[ 10 -18  18  48  30 -66  38  59 -15  26 -10  32  75 -17 -13 -19 -54  56
 -23  15  -8  22   6  -1 -36  17 -15  75 -10 -52  16 -33  20 -13 -15  -4
 -23] : K998
[ -1 -43  20  62  51 -86  57  29  -1  34 -24  26  84  -2   4  -9 -57  64
 -30 -14   2  37   8   5 -25  13 -13  45 -11 -43   0   0  -5  -5   1  -5
  -1] : K874
[ -9 -71  26  40  64 -97  44  40 -15  29 -14  48  87 -17  16 -32 -53  57
 -40 -13  -4  43  15   3 -20  39 -16  27 -15 -28   8  -7   6  -2 -20 -14
  -5] : K950
[ 17 -60  -4  -2  41 -36  67  21  27 102 -17  15  58  49  81  -3 -11  11
 -44  46  -8  82  13   4  32  56  24  48 -24  32  34   1 -46 -26 -61 -34
 -11] : K186
[ 23 -59   0  -3  36 -49  64  20  26 105 -31  18  52  47  70  -8  -6  24
 -38  51 -13  83  12   2  43  60  24  36 -29  34  36   4 -46 -32 -65 -39
 -13] : K186
[  5 -57  29  41  53 -91  52  55  -8  45 -16  29  86   2   1 -31 -52  60
 -34  -4 -14  32  -6  -2 -47  45  -8  27 -11 -48   5  -6  18  -6  -9 -14
 -13] : K789
[-46 -46   9  11  27   4  19 -25  -2  56 -10  32 -10  58  31  17 -94  -8
 -17  30  -9  70  22  20  36  27  -4  17 -54  18 -36 -21  31  43 -80  -4
  -1] : K586
[ 30 -62  -4  15  26 -41  58  49  22  59  -8  37  47  50  79  13 -18   1
 -32  22  -4  75   7   6  32  76  20  45  -1   4  18   4 -35 -28 -80 -31
 -23] : K789
[ 30 -54 -33  15  31 -44  66  11  42  49  -2  43  66  46  79  22 -17  -4
 -47  26   3 100  16  -1  52  74  20  41   4   7  20   2 -65 -24 -83 -38
 -39] : K44
[-46 -42   7  33   8 -13  48  12  15  49 -16  37   9  31  13  23 -70  50
 -13  46  37  74  24  21  50  45 -16  32 -76  15   2 -38  29  16 -66 -13
  22] : K586
[-42 -45   0   9   2  11  28 -32  -8  40   1  40  13  28  39  23 -91  18
 -21  46 -21  74  21  27  31  42  -6   4 -41  10 -15 -34  23  39 -97  -8
  -8] : K361
[ 36 -48  -9 -27  36 -14  51 -12  21 101  16  31  30  39  72 -20   9   7
 -50  40 -47  95   2  18  22  63  26  50  -3  -1  51  26 -62 -10 -64 -22
 -60] : K586
[ 21 -50 -14  -3  39 -24  66 -11  31  90 -12  20  46  34  80   5  -2   0
 -42  40 -35  93   6   8  20  58  31  55   4  12  42  37 -86 -15 -67 -35
 -37] : K874
[ 17 -26  19  31  78 -59  49  55  -3  20 -17  29  97 -14  41   1 -39  41
 -11  -9 -16  33 -26   3 -73  65 -19  31  11 -32  21  -8  -8  -1   7  11
 -41] : K65
[-34 -43 -20   2  48  -5  25 -26  17  66   5 -19  41  45  22 -11 -55  22
 -34  60 -20  53  50   3   4  35   2  36 -39  31  23  -8  32  57 -44 -15
 -12] : K773
[-42 -47   4  21  30  -8  28 -30   5  56 -15  33  -2  50  36  24 -90  12
 -15  40  -2  76  19  21  49  40 -11  20 -56  25 -15 -22  34  41 -85  -5
  -2] : K586
[ 23 -34   4  31  77 -76  40  71   0  32 -15  25 111 -19  29 -12 -17  66
 -13  14 -16  43 -10  -6 -71  71 -13  43  11 -32  21  -3  -3  -8  18  -1
 -22] : K773
[ 29 -57 -23  13   3 -30  64  26  10  53  11  47  66  45  88  24 -21  21
 -41  21  10  89  16   5  46  78  15  52 -12   7  26 -14 -51 -30 -85 -23
 -36] : K361
[ 21 -18  21  52  59 -68  36  63  10  32 -23  43  65  -2 -12 -14 -40  59
 -33  28 -12  27  17   7 -22  26  -3  46  -9 -36  16 -32  20  -4 -17  -4
  -6] : K773
[ 36 -51 -13  17  34 -37  52  33  36  57  -1  23  51  43  71  -5 -23   6
 -40  22  -8  84  12   0  44  77  18  48  -5   3  24  -2 -29 -22 -80 -41
 -31] : K789
[-29 -35 -23  -5  46  10  16 -25  19  69  25 -19  35  26  29 -20 -49  12
 -28  61 -36  52  43   7 -10  34   4  29 -27  21  25   1  35  56 -39 -16
 -19] : K773
[ 17 -35  17  34  58 -77  42  54  -3  36 -30  53  96 -15  19  -9 -28  58
  -8  -2 -22  37 -30 -16 -71  60 -22  62   0 -36  13  -6  -5 -13  17  -7
 -40] : K573
[ 26 -54 -10  -9  70 -18  65  41  38  79 -19  24  57  39  89 -19 -22  27
 -42  22 -22  86   3  11  41  66   8  25 -18  -1  47  14 -63 -23 -61 -25
 -32] : K65
[ -54  -63   25   33   42  -16   29  -30    3   49   10   49   17   18
   41   30  -84   17  -41   47  -17   80   17   27   33   38   -8   15
  -40   19   -1  -10   13   51 -110  -13   12] : K950
[-50 -47 -28   2  31   5  22 -30  -2  63  11 -22  39  17  31  -2 -67  14
 -13  53 -29  61  25   8 -19  27 -18  59 -31  30  27 -13  28  46 -50 -14
 -17] : K998
[ 12 -31  40  34  48 -71  46  30 -13  48   8  42  59 -10   9 -11 -30  31
 -34  30 -42  39 -41  -8 -76  37  -5  35  15 -18   0 -16  15  14  -5  -6
 -28] : K186
[ 10 -17  13  49  62 -67  55  44   4  36 -22  14 114 -21  36  12 -33  41
  -8   8  -5  51 -11  -2 -62  58 -13  65  21 -28  14   7 -21 -10  16  -4
 -27] : K874
[ 25 -63 -40  22  30 -41  63  11  42  42   4  36  65  42  83  19 -18  -2
 -48  26   5 104  23   3  56  76  11  35  -3  14  21  -6 -59 -16 -79 -46
 -34] : K44
[ 23 -59 -15 -10  14 -33  66  22  17  88 -11  34  57  37  74  -5 -13  32
 -40  43 -10  84   9   3  42  66  14  47 -22  16  50  -5 -52 -36 -74 -28
 -24] : K361
[-36 -53  -6  25  43  -8  31 -11  13  46 -16  34  13  41  31  21 -78  32
 -29  56 -19  75  21  23  30  40  -2  14 -40  16  -9 -19  21  47 -87  -7
  10] : K773
[ 27 -29  46  28  46 -68  49  54 -10  35 -21  37  57  -2  13  -7 -44  30
 -20  38 -48  42 -42  -3 -67  55  -9  40  24 -32  -8 -11  17   1 -17 -17
 -26] : K789
[ 19 -62 -15   8  29 -47  55  11  17  87  10  20  37  51  92  21   5  13
 -53  25  -9  76  13  -6  30  80  32  44 -39  27  39   4 -58  -8 -72 -38
 -23] : K186
[ 12 -24  26  49  40 -72  37  46  10  33 -35  56  57   4 -13 -17 -48  71
 -31  -3 -14  26   7  -7 -21  20 -15  59 -33 -40   6 -36  17  -7  -9 -12
 -21] : K573
[-60 -48 -16  36  13 -26  45   1  32  41 -12  28  28  30  -1  32 -68  48
 -32  45  21  84  49  18  45  37 -10   9 -58  19  -5 -38   5  24 -74 -26
  22] : K44
[-33 -45 -29   8  43 -18  26 -55  35  63  17 -14  51  36  28   6 -68   2
 -38  48 -22  74  44   2  18  31  -7  40 -30  23  16  -8  12  49 -53 -23
 -21] : K44
[ 23 -32   3  27  77 -67  35  64   6  33 -16  33  99 -19  28  -3 -18  54
  -9  17 -26  48 -23  -5 -65  74 -15  41  20 -26  20  -5  -7  -4   7   0
 -26] : K773
[-48 -40  20  32  -4 -16  47  45  14  45 -22  25  14  36   2  29 -67  41
 -10  58  21  60  25  10  22  52  -3  23 -58  13 -12 -34  34  12 -72 -29
  29] : K789
[  7 -35  50  17  42 -56  29  33 -20  31  14  52  42 -39  15 -40 -34   5
 -30  32 -50  41 -41  -2 -75  32  -5  25  29 -22  -6   4  17   6 -14 -14
 -24] : K950
[-54 -42 -12  34  13 -15  41  -3  34  34  -9  35  15  29   9  24 -78  36
 -32  45  16  91  38  19  48  32  -6   4 -55  14 -18 -38  10  23 -76 -30
  26] : K44
[  5 -61   5  43  79 -86  50  35   1  40  -5  37  99  -1   5 -37 -40  73
 -41   0 -19  33   1  -7 -47  39  -8  25  -7 -41  28  -2   8  10  -1  -5
 -22] : K773
[ 33 -34  51  37  39 -72  48  39 -15  39   3  57  49  -7   6 -16 -29  38
 -32  29 -29  44 -41  11 -67  31 -22  53  12 -33  -3 -22  12   7 -13   8
 -34] : K586
[ 36 -52 -20  -8  39 -23  52  21  26  73   8  15  28  43  97   7   4  20
 -52  14 -20  77   9  11  32  83  21  34 -34   8  53  13 -73  -4 -76 -24
 -44] : K65
[  2 -64   5  38  50 -95  59  31   1  31 -13  46  95  -4   1 -25 -47  61
 -50  -6   8  45   8   8 -22  35 -18  17  -7 -43   1 -16  -7   0  -4  -9
 -11] : K44
[ 18 -19  51  51  23 -71  57  48 -10  28 -20  38  55 -16   1  -1 -31  45
 -27  47 -18  50 -40  -1 -62  35 -16  54  22 -25 -17  -9  -2   6  -7  -5
 -19] : K874
[-49 -42   2  34 -20 -15  47   8   2  38  -4  37  27  30   3  38 -68  54
 -21  40  32  56  27  11  27  41 -10  28 -63  23   5 -55  23  12 -75 -10
  19] : K361
[-50 -55  10  26  21 -18  40 -30  18  48   6  20  16  34  29  32 -52  45
 -21  46  14  67  15  21  29   8 -16  36 -25  22   3  13  -1  43 -66  12
  26] : K874
[-51 -39   2  25   2 -15  31  27  23  46 -18  12   1  36 -11  27 -70  43
 -15  40  11  64  30  10  31  48  -7  32 -65  18 -12 -40  31  20 -70 -24
  31] : K789
[-38 -45  -8  13  43 -12  29 -37  15  70  -7   6  49  33  39 -19 -66  32
 -24  46 -18  55  37  -2   4  34  -8  41 -53  17  22  -1  34  48 -48 -21
 -30] : K573
[ 20 -21  24  50  58 -66  38  58  13  34 -15  34  70  -2  -9 -18 -38  61
 -37  22 -18  26   5   3 -32  27  -7  46  -7 -38  21 -28  22   1  -8   0
  -9] : K773
[ 28 -50 -34  -1  32 -42  54  10  43  79  -3  22  39  52  83  26  -2   8
 -65  17 -23  95  25   3  62  72  25  42 -17   5  33   4 -84 -15 -87 -37
 -34] : K44
[-54 -66  -3   5  -6 -23  33 -11   4  65  32  43  17  32  23  26 -63  60
 -25  41 -12  71  21  14  18  33 -13  45 -46   9  18 -18  20  29 -92  22
  -1] : K361
[-59 -64   6  11  -4 -10  26  -5  17  57  33  45  22  21  17  17 -58  64
 -29  37  -7  77  13  25  17  37 -20  27 -41  12  20 -32  25  28 -86  25
   5] : K361
[ 24 -59  -3   6  33 -42  56  10  18  99  12  21  45  51  94  22  10   9
 -61  25 -19  69  15   2  24  70  35  47 -33  20  48   6 -66  -8 -77 -33
 -29] : K186
[ 23 -27  46  25  35 -63  52  48 -10  37 -25  78  50  -9  -5 -17 -33  62
 -36  29 -41  42 -49  -4 -55  45 -21  47  14 -41 -12 -20   6  10 -16  -2
 -48] : K573
[ 13 -24  36  59  33 -70  34  35  -3  40   5  46  82  -7 -11  -8 -57  65
 -39   7 -14  24  12  10 -27  15 -15  47 -16 -41  27 -47  22  -9 -25   4
 -17] : K361
[  2 -26  14  39  61 -62  37  72 -25  31  -7  34 105 -32  20  -3 -43  44
  -9   7 -10  30 -23  -5 -79  56 -26  59  15 -37  17 -20   1  -8   9  -3
 -31] : K998
[ 10 -58  23  39  29 -77  50  24 -14  34 -10  44 114  -7   4  -9 -48  68
 -32 -16  -6  29  -3  15 -46  40 -20  29  -9 -39  27 -34   3 -17 -10  10
 -25] : K361
[ 36 -61 -20  -6  40 -28  50  19  34  86   3  24  41  48  78   4  21  31
 -64  33 -28  76  18  13  27  73  31  43 -24  11  59   9 -71  -8 -74 -28
 -25] : K773
[  10  -57    9   41   61 -102   54   22   -1   24  -19   33  100    3
   -4  -23  -39   74  -48   -4    8   37   11    4  -12   13  -23    7
   -2  -44    7   -3  -17    1    6  -12   -2] : K44
[  9 -24  28  53  33 -71  31  59   1  27 -28  62  56 -11  -9 -17 -40  66
 -23   7  -4  26  -2  -7 -26  36 -19  49 -28 -41   2 -34  21  -3 -12  -9
 -26] : K573
[ 18 -27  23  39  74 -74  37  62   0  42  -4  25  99 -15  18   5 -41  41
 -11  -4 -34  39 -22  -7 -82  66 -14  47  19 -39   9  -6   5  -9   7 -16
 -23] : K789
[  8 -64   0  -9  51 -41  48  28  31  89 -14  31  51  23  78 -15 -17   5
 -43  39 -14  84  11  -2  58  62  14  54 -15  20  45  21 -51 -29 -82 -30
 -11] : K950
[ 38 -54  -3   0  26 -34  53  31  27  81   9  12  39  56  70  12   0  15
 -64  10 -29  73  10   0  24  78  28  50 -23  -7  31   5 -65 -15 -75 -44
 -31] : K789
[-58 -54  -4  28  12 -19  45  28  14  43 -27  24  13  34 -12  16 -46  65
 -15  75  17  67  33  11  14  44  -9  10 -58  44   3 -36  27  30 -59 -20
  33] : K773
[ 33 -46 -22 -33  55  -5  63  -8  31  80  19  17  40  36  91 -14   2  22
 -58  33 -51  96  -4  10  15  78  27  40  -9  -8  61  36 -82   7 -72 -19
 -64] : K65
[  8 -56  23  48  55 -86  59  42 -12  31 -40  60  98   4  11 -31 -41  87
 -30  -9   5  31   5  -4 -30  34 -16  27 -28 -48  11  -7  -3  -9   5 -20
 -23] : K573
[ 32 -59 -20  -4  -3 -29  59  12  11  78  13  23  55  48  85  21   7  26
 -65  16 -10  76  13  10  34  78  19  51 -21  11  48 -10 -72 -19 -87 -18
 -43] : K361
[ 29 -61  -6  19  16 -33  60  36  20  47 -26  61  49  51  71  -3  -6  24
 -44  24   4  87  12   0  39  74  15  43 -21   8  13  -8 -52 -22 -70 -40
 -43] : K573
[ 35 -56  -9   2  36 -30  62  13  19  89   5  31  35  61  91  13  -1  13
 -68  13  -5  83  15  14  46  70  20  61 -32   5  38  -2 -72  -9 -78 -24
 -36] : K586
[-55 -64 -10   9  34 -16  31  13  28  57  22  35  21  29  15   3 -46  74
 -25  49 -10  80  19  12  17  36  -7  30 -40   0  18   2  20  35 -64  16
  17] : K773
[-54 -52  -9  28 -18 -13  44   3   6  38  -3  33  21  26   6  28 -71  64
 -24  32  27  68  31  22  35  39 -19  21 -64  29   1 -60  27  16 -78  -5
  25] : K361
[-37 -32 -11  -2  63  11  27 -21  24  60   9 -20  35  32  48  -4 -74  17
 -23  43 -25  60  26   8  13  48 -18  20 -40  23  24  -7  24  62 -54  -4
 -28] : K65
[ -4 -63  22  40  60 -83  47  50 -30  45   2  43  96 -17  -3 -40 -53  72
 -38   2 -22  31  -7   2 -68  20 -24  40  -4 -48  14 -14   6   2  -4 -10
 -24] : K998
[-52 -49 -27   5  42   6  21 -38  -3  66  28 -22  59  22  33 -12 -72   9
 -16  48 -35  58  30   0 -26  23 -12  52 -26  19  32   1  28  48 -42 -20
 -29] : K998
[ 16 -66   3 -27  39 -24  42   4  17  91  22  42  30  16  74 -14   4  -3
 -63  37 -43  91   3  12  23  67  27  43  -1  12  43  29 -74  -6 -82 -33
 -31] : K950
[ 17 -41  19  33  63 -81  48  63  -8  29 -44  59  99 -12  31  -9 -24  63
  -7  -5 -19  43 -21 -13 -68  67 -21  46   0 -27   5 -12 -14 -16  13 -17
 -37] : K573
[ 14 -55 -14  -7  40 -35  54  11  22 101  13  18  41  51  86  16  10  19
 -64  25 -21  82  20   0  30  77  34  50 -34  17  44   7 -72  -4 -71 -30
 -29] : K186
[ 22 -54 -43   9  32 -34  61  17  38  46  -5  34  48  50  84   6 -17  -2
 -50  31   8 106  33   1  71  63  22  32  -2  11  11   4 -64 -19 -78 -44
 -26] : K44
